1, 8, 7, 8, 1, 4, -11, 16, 2, 8, -1, 5, -12, 8, 25
7, 1, 0, 0, 8, 7, 10, 5, 1, 13, -37, -40, 9, -1, 12
-7, 3, -4, 7, -17, 13, -4, -2, 11, 15, 13, -16, -27, 0, -11
23, 28, 15, 11, 13, 12, 26, 8, 15, -6, 26, -14, -7, -16, -18
=>
23, 28, 15, 11, 13, 12, 26, 8, 15, -6, 26, -14, -7, -16, -18
7, 1, 0, 0, 8, 7, 10, 5, 1, 13, -37, -40, 9, -1, 12
1, 8, 7, 8, 1, 4, -11, 16, 2, 8, -1, 5, -12, 8, 25
-7, 3, -4, 7, -17, 13, -4, -2, 11, 15, 13, -16, -27, 0, -11

-8, 12, 0, 3, -21, -6, -1, -22, -4, -12, 8
-34, -22, 29, -1, 3, 13, -28, -21, -38, 3, -11
5, -16, -35, -24, -11, -10, 31, -1, 8, -31, 30
-22, -18, 18, 2, 23, 18, -8, -14, -30, 24, -3
-5, -35, -1, -13, 22, 12, 2, 14, -14, 8, 2
-13, -29, -3, -16, 31, 11, 9, 5, -16, 7, 4
=>
5, -16, -35, -24, -11, -10, 31, -1, 8, -31, 30
-5, -35, -1, -13, 22, 12, 2, 14, -14, 8, 2
-8, 12, 0, 3, -21, -6, -1, -22, -4, -12, 8
-13, -29, -3, -16, 31, 11, 9, 5, -16, 7, 4
-22, -18, 18, 2, 23, 18, -8, -14, -30, 24, -3
-34, -22, 29, -1, 3, 13, -28, -21, -38, 3, -11

1, 51, -20
6, 0, -10
19, -5, 6
9, -15, 22
11, 23, 18
-25, 16, 5
-27, 24, 20
-46, 6, 0
-15, -12, -2
2, 4, -25
=>
19, -5, 6
11, 23, 18
9, -15, 22
6, 0, -10
2, 4, -25
1, 51, -20
-15, -12, -2
-25, 16, 5
-27, 24, 20
-46, 6, 0

10, 19, -25, -23, -30
-30, -9, 14, 45, -30
-35, -6, -15, 18, -30
6, -19, -13, -17, -30
-9, 15, -7, 15, -30
=>
10, 19, -25, -23, -30
6, -19, -13, -17, -30
-9, 15, -7, 15, -30
-30, -9, 14, 45, -30
-35, -6, -15, 18, -30

-8, -4, 1, 0, -4, 20, 4, -3, 5, -5, 3, 19
-1, -1, 8, -10, -9, -6, 10, -2, 9, 1, 11, -25
-2, -6, 10, -7, 13, -17, 3, 14, 4, -3, 5, -12
-22, -1, -17, -14, 7, 15, -6, 0, -5, 5, -16, 6
-21, 9, 35, -26, -3, -19, 34, 13, 28, 13, 37, -24
=>
-1, -1, 8, -10, -9, -6, 10, -2, 9, 1, 11, -25
-2, -6, 10, -7, 13, -17, 3, 14, 4, -3, 5, -12
-8, -4, 1, 0, -4, 20, 4, -3, 5, -5, 3, 19
-21, 9, 35, -26, -3, -19, 34, 13, 28, 13, 37, -24
-22, -1, -17, -14, 7, 15, -6, 0, -5, 5, -16, 6

12, -38, -1, -9, -16, 15, 1
16, -6, 1, -2, 12, -7, -16
-5, 1, -6, 6, 13, -4, 8
=>
16, -6, 1, -2, 12, -7, -16
12, -38, -1, -9, -16, 15, 1
-5, 1, -6, 6, 13, -4, 8

2, 7, 30, -10, 3, 13, 29, -32, -3, 14, -22, 9, 34
4, 5, 38, -12, 4, 17, 37, -40, 1, 15, -27, 11, 40
8, -3, 52, -14, 5, 23, 46, -51, 11, 12, -35, 13, 45
-2, 11, 13, -7, 1, 5, 15, -15, -10, 13, -10, 5, 22
10, -9, 49, -11, 6, 22, 42, -47, 17, 6, -33, 11, 37
=>
10, -9, 49, -11, 6, 22, 42, -47, 17, 6, -33, 11, 37
8, -3, 52, -14, 5, 23, 46, -51, 11, 12, -35, 13, 45
4, 5, 38, -12, 4, 17, 37, -40, 1, 15, -27, 11, 40
2, 7, 30, -10, 3, 13, 29, -32, -3, 14, -22, 9, 34
-2, 11, 13, -7, 1, 5, 15, -15, -10, 13, -10, 5, 22

3, -45, -19, -19
-19, -15, -20, 19
-3, -33, -16, 0
-5, -17, -7, 35
8, -39, -9, 2
4, -29, -6, 19
=>
8, -39, -9, 2
4, -29, -6, 19
3, -45, -19, -19
-3, -33, -16, 0
-5, -17, -7, 35
-19, -15, -20, 19
---
-36, -40, -48
50, 51, -17
0, 2, 23
=>
-36, -40
50, 51
0, 2

9, -11, 14, -24
-42, -16, -2, 14
4, -5, -1, -7
-9, -8, 2, 9
=>
9, -11
-42, -16
4, -5

8, 7
-23, 31
-1, -8
44, -11
9, 7
=>
8, 7
-23, 31
-1, -8

13, 25
-5, 40
16, 22
12, 26
26, 16
=>
13, 25
-5, 40
16, 22

9, -8, -20, -3
37, 10, 2, 21
-15, 18, 9, 23
25, 0, 9, -3
20, 1, 1, -33
=>
9, -8
37, 10
-15, 18

27, -22, -9, -33
-33, -19, 27, -15
7, -38, 30, -3
=>
27, -22
-33, -19
7, -38

-26, -11, 34, 15
-11, -5, 36, 6
-31, -6, -16, -16
-40, -12, -43, -16
-20, -7, -23, -9
=>
-26, -11
-11, -5
-31, -6
---
1, -3, 37, 37
-25, -13, 22, 2
=>
37, 22

45, 17, 1
27, -8, 7
3, -30, -18
26, -8, -11
-16, -24, -1
=>
1, -8, 3

26, 3
-51, -1
12, 1
=>
3, -51

-10, 35, -45, -26
-17, 0, -4, -5
9, -4, 51, -5
3, 6, -24, -23
-12, 7, -6, -13
=>
-26, -4, -4, 3

-2, -6, 4, 0, 7
10, -18, 1, 11, 29
0, 4, -43, 12, -35
=>
7, 11, -43

-49, -31
-8, -23
-19, 41
=>
-31, -8
